Below is a small trained network, with its code and all its weights. Each question gives an input and a class and asks what happens when units are switched off, that is, made to give their printed mean instead of their output.

import numpy as np


def w(rows, s, z=0):
    codes = np.array(rows[::2]) - 128.0
    scale = np.full(codes.shape[1], s)
    scale[-1] = z or s
    return codes * scale


def norm(h):
    return h / np.sqrt((h * h).mean(-1, keepdims=True) + 1e-5)


def f(y):
    return np.maximum(y, 0)


def log_softmax(a):
    a = a - a.max(-1, keepdims=True)
    return a - np.log(np.exp(a).sum(-1, keepdims=True))


def net(x, mask):
    res = np.array(x, float).reshape(1, 4) / 4 @ E
    u = 0
    for l in range(2):
        y = f(norm(res) @ A[l][:, :-1].T + A[l][:, -1])
        res = res + np.where(mask[u : u + 5], y, B[l][:, -1]) @ B[l][:, :-1]
        u += 5
    return log_softmax(norm(res)[-1] @ U[:, :-1].T + U[:, -1])


A, B = {}, {}
E = w([
[115,130,129,156,145,101,162],'x0',
[23,159,163,184,95,33,15],'x1',
[76,112,2,84,30,24,173],'x2',
[131,120,128,122,124,131,118],'x3',
],0.008)
A[0] = w([
[144,143,201,202,178,153,1,124],'L0N1',
[223,116,176,140,242,206,170,140],'L0N2',
[134,176,254,232,177,160,67,2],'L0N3',
[141,139,95,90,116,142,243,124],'L0N4',
[171,104,76,86,92,163,234,80],'L0N5',
],0.0078,0.0024)
B[0] = w([
[118,114,160,115,194,70,154,237],'L0N1',
[4,169,103,165,12,187,51,255],'L0N2',
[185,84,125,86,187,48,160,235],'L0N3',
[191,121,161,108,117,140,94,194],'L0N4',
[197,113,107,83,145,54,201,206],'L0N5',
],0.013,0.0096)
A[1] = w([
[148,78,157,110,144,92,132,203],'L1N1',
[38,136,156,135,74,188,116,250],'L1N2',
[6,145,100,150,34,97,100,156],'L1N3',
[25,180,140,153,11,109,100,180],'L1N4',
[101,138,79,134,153,110,140,178],'L1N5',
],0.011,0.0019)
B[1] = w([
[137,135,132,134,116,170,106,192],'L1N1',
[146,207,143,188,89,178,70,207],'L1N2',
[166,187,142,176,97,249,93,251],'L1N3',
[123,187,175,142,125,170,79,253],'L1N4',
[103,136,174,83,147,149,85,152],'L1N5',
],0.015,0.012)
U = w([
[115,193,156,168,97,205,62,230],'0',
[53,84,90,168,136,112,167,9],'1',
[98,83,177,104,250,38,95,212],'2',
[71,75,47,132,171,131,117,34],'3',
[57,96,96,175,135,117,192,3],'4',
[218,108,79,43,82,81,168,163],'5',
[67,99,100,177,145,123,191,12],'6',
],0.016,0.0048)

Each question gives the input, the list of numbers given to net, and the class t.
The units are the neurons (one row each of A and B). Each row of codes is followed by its name. A weight is (code - 128) times the scale printed after its matrix; where a second scale follows, it is the last column's (A, B and U).
mask holds one flag per neuron, layer by layer. A switched-off neuron (its flag False) gives its mean, the last column of its row in B, instead of its output. The means were averaged over made-up inputs and are rounded, as every weight is.
A unit's drop is (log p(t) with every unit on - log p(t) with that unit switched off) / (log p(t) with every unit on - log p(t) with every unit switched off).
The circuit of an input: a set's keep is (log p(t) with only the set's units on - log p(t) with every unit switched off) / (log p(t) with every unit on - log p(t) with every unit switched off). Starting from all 10 units, units are removed one at a time, each time the one whose removal leaves the highest keep (on an exact tie, the one counted first), for as long as the keep stays at least 0.8.
circuit, biggest first: the units of the circuit, biggest drop first
most important unit: the unit with the biggest drop
top k neurons: the k neurons with the biggest drops, biggest first
drop of u: that unit's drop, to one decimal
input [-1,-2,7,-3], class 5: most important unit : L0N2
input [-2,2,0,8], class 2: circuit, biggest first : [L0N2; L1N3]
input [-3,1,0,5], class 2: circuit, biggest first : [L0N2; L1N3]
input [7,1,0,7], class 2: top 2 neurons : [L0N2; L1N3]
input [7,-3,1,8], class 5: circuit, biggest first : [L0N5; L1N3]
input [6,1,-8,-2], class 2: top 2 neurons : [L0N3; L0N1]
input [-4,7,0,0], class 2: circuit, biggest first : [L0N2; L1N3]
input [6,5,0,-7], class 2: top 2 neurons : [L0N2; L1N3]
input [-1,0,5,4], class 5: top 2 neurons : [L0N2; L1N3]
input [-4,0,7,1], class 5: top 2 neurons : [L0N2; L1N4]
input [-7,-1,4,-8], class 5: drop of L0N2 : 0.9
input [6,-1,5,-5], class 5: drop of L0N2 : 1.0
input [2,2,-4,-6], class 2: drop of L0N3 : 0.7
input [5,0,2,2], class 5: drop of L1N4 : 0.4
